Below is a small trained network, with its code and all its weights. Each question gives an input and a class and asks what happens when units are switched off, that is, made to give their printed mean instead of their output.

import numpy as np


def w(rows, s, z=0):
    codes = np.array(rows[::2]) - 128.0
    scale = np.full(codes.shape[1], s)
    scale[-1] = z or s
    return codes * scale


def norm(h):
    return h / np.sqrt((h * h).mean(-1, keepdims=True) + 1e-5)


def f(y):
    return y / 2 * (1 + np.tanh(0.7978845608 * (y + 0.044715 * y**3)))


def log_softmax(a):
    a = a - a.max(-1, keepdims=True)
    return a - np.log(np.exp(a).sum(-1, keepdims=True))


def net(x, mask):
    res = np.array(x, float).reshape(1, 6) / 4 @ E
    u = 0
    for l in range(3):
        y = f(norm(res) @ A[l][:, :-1].T + A[l][:, -1])
        res = res + np.where(mask[u : u + 5], y, B[l][:, -1]) @ B[l][:, :-1]
        u += 5
    return log_softmax(norm(res)[-1] @ U[:, :-1].T + U[:, -1])


A, B = {}, {}
E = w([
[142,253,250,76,140,149,159,107],'x0',
[129,127,129,128,127,127,129,131],'x1',
[126,130,129,131,127,132,122,126],'x2',
[127,128,128,128,130,129,127,128],'x3',
[184,122,63,42,215,132,46,149],'x4',
[209,150,160,164,110,18,75,78],'x5',
],0.0063)
A[0] = w([
[171,118,146,166,121,50,121,119,166],'L0N0',
[118,79,89,181,102,98,159,146,127],'L0N1',
[91,137,199,214,76,131,188,115,14],'L0N2',
[74,105,147,252,49,118,180,115,200],'L0N3',
[95,126,143,159,131,165,199,111,7],'L0N4',
],0.012,0.0019)
B[0] = w([
[174,177,128,179,95,80,123,167,189],'L0N0',
[160,148,100,47,177,148,99,97,187],'L0N1',
[75,111,86,139,6,92,134,127,223],'L0N2',
[175,161,204,115,248,156,114,122,254],'L0N3',
[100,126,130,84,116,146,114,173,175],'L0N4',
],0.011)
A[1] = w([
[169,152,121,168,177,158,145,199,11],'L1N0',
[129,82,7,173,106,117,113,170,174],'L1N1',
[110,85,137,118,182,160,139,78,66],'L1N2',
[183,101,158,158,153,70,86,30,21],'L1N3',
[153,105,152,177,102,81,122,97,7],'L1N4',
],0.019,0.0018)
B[1] = w([
[116,167,120,93,151,115,164,137,206],'L1N0',
[125,88,109,169,124,160,20,161,220],'L1N1',
[88,130,102,155,157,125,150,24,214],'L1N2',
[141,162,122,105,101,137,125,247,255],'L1N3',
[102,64,137,130,152,118,117,66,198],'L1N4',
],0.015,0.0084)
A[2] = w([
[173,181,122,97,108,74,219,168,67],'L2N0',
[103,40,126,160,102,184,69,75,23],'L2N1',
[169,122,176,244,68,15,138,8,1],'L2N2',
[102,110,156,44,143,181,199,37,121],'L2N3',
[44,78,169,176,6,126,200,188,112],'L2N4',
],0.015,0.0024)
B[2] = w([
[130,170,143,134,158,115,186,102,201],'L2N0',
[107,157,116,164,111,98,231,103,179],'L2N1',
[161,157,132,120,120,167,60,5,185],'L2N2',
[87,80,146,92,173,136,84,119,254],'L2N3',
[148,76,125,130,60,139,174,175,211],'L2N4',
],0.023,0.011)
U = w([
[55,80,164,63,225,156,105,78,248],'0',
[181,239,174,116,173,83,184,163,231],'1',
[110,20,171,94,35,166,191,209,50],'2',
[197,146,170,144,30,151,128,1,23],'3',
[73,114,31,234,130,123,189,73,74],'4',
[171,103,83,175,98,112,19,227,34],'5',
],0.012,0.0016)

Each question gives the input, the list of numbers given to net, and the class t.
The units are the neurons (one row each of A and B). Each row of codes is followed by its name. A weight is (code - 128) times the scale printed after its matrix; where a second scale follows, it is the last column's (A, B and U).
mask holds one flag per neuron, layer by layer. A switched-off neuron (its flag False) gives its mean, the last column of its row in B, instead of its output. The means were averaged over made-up inputs and are rounded, as every weight is.
A unit's drop is (log p(t) with every unit on - log p(t) with that unit switched off) / (log p(t) with every unit on - log p(t) with every unit switched off).
The circuit of an input: a set's keep is (log p(t) with only the set's units on - log p(t) with every unit switched off) / (log p(t) with every unit on - log p(t) with every unit switched off). Starting from the 12 units with the biggest drops (on a tie, the unit counted first), units are removed one at a time, each time the one whose removal leaves the highest keep (on an exact tie, the one counted first), for as long as the keep stays at least 0.8.
circuit, biggest first: the units of the circuit, biggest drop first
k most important neurons: the k neurons with the biggest drops, biggest first
k most important neurons of layer l: the k neurons of layer l with the biggest drops, biggest first
drop when u is switched off: that unit's drop, to one decimal
input [3,-5,-7,3,-8,-7], class 2: circuit, biggest first => [L2N4]
input [8,0,-5,5,-8,1], class 3: circuit, biggest first => [L0N2, L2N2]
input [7,-1,6,-5,-1,1], class 3: 2 most important neurons of layer 0 => [L0N3, L0N4]
input [-8,-4,0,7,3,-7], class 4: 2 most important neurons => [L0N3, L2N1]
input [7,0,7,-8,-8,0], class 2: circuit, biggest first => [L2N4, L0N2]
input [-2,-5,3,-8,4,6], class 5: 2 most important neurons => [L0N3, L1N3]
input [-1,0,-4,4,3,3], class 5: 3 most important neurons => [L0N3, L0N2, L1N1]
input [-2,-1,-7,-3,8,1], class 5: 2 most important neurons => [L0N3, L0N4]
input [4,7,-3,-2,0,5], class 3: 3 most important neurons => [L0N3, L0N0, L1N4]
input [-2,-3,7,-7,3,6], class 5: 3 most important neurons => [L0N3, L1N3, L0N2]
input [8,-3,8,-3,-6,2], class 3: 2 most important neurons => [L2N2, L1N3]
input [5,-2,5,7,4,7], class 1: 2 most important neurons => [L1N3, L0N2]
input [-3,4,1,6,6,1], class 5: 3 most important neurons of layer 0 => [L0N3, L0N4, L0N2]
input [4,-3,2,6,-1,7], class 3: 4 most important neurons => [L0N3, L0N0, L2N2, L1N4]
input [-7,-6,-5,-4,6,-5], class 4: most important neuron of layer 0 => [L0N3]
input [3,-4,0,5,-3,0], class 2: 2 most important neurons => [L0N2, L0N4]
input [-1,-1,2,4,2,-4], class 4: 3 most important neurons => [L0N3, L0N0, L2N1]
input [5,6,-8,6,-1,-8], class 2: 2 most important neurons => [L0N3, L2N4]
input [-3,-1,5,8,7,-2], class 4: 3 most important neurons of layer 0 => [L0N3, L0N0, L0N2]
input [6,8,-3,-8,6,8], class 1: circuit, biggest first => [L1N3]
input [-7,2,-2,7,2,-7], class 4: 3 most important neurons => [L0N3, L2N1, L1N1]
input [0,0,3,-4,7,7], class 5: 2 most important neurons of layer 0 => [L0N3, L0N1]
input [2,6,3,0,1,6], class 1: 2 most important neurons => [L0N2, L1N3]
input [7,-3,5,5,0,0], class 2: 2 most important neurons of layer 1 => [L1N2, L1N4]
input [8,-1,2,-6,0,1], class 3: 3 most important neurons of layer 1 => [L1N3, L1N0, L1N2]
input [-6,-4,-8,-5,-4,1], class 1: drop when L1N3 is switched off => 0.3
input [7,-3,2,-5,-4,-4], class 2: drop when L0N3 is switched off => 0.0
input [6,-4,8,6,-6,-8], class 2: drop when L0N2 is switched off => 0.4
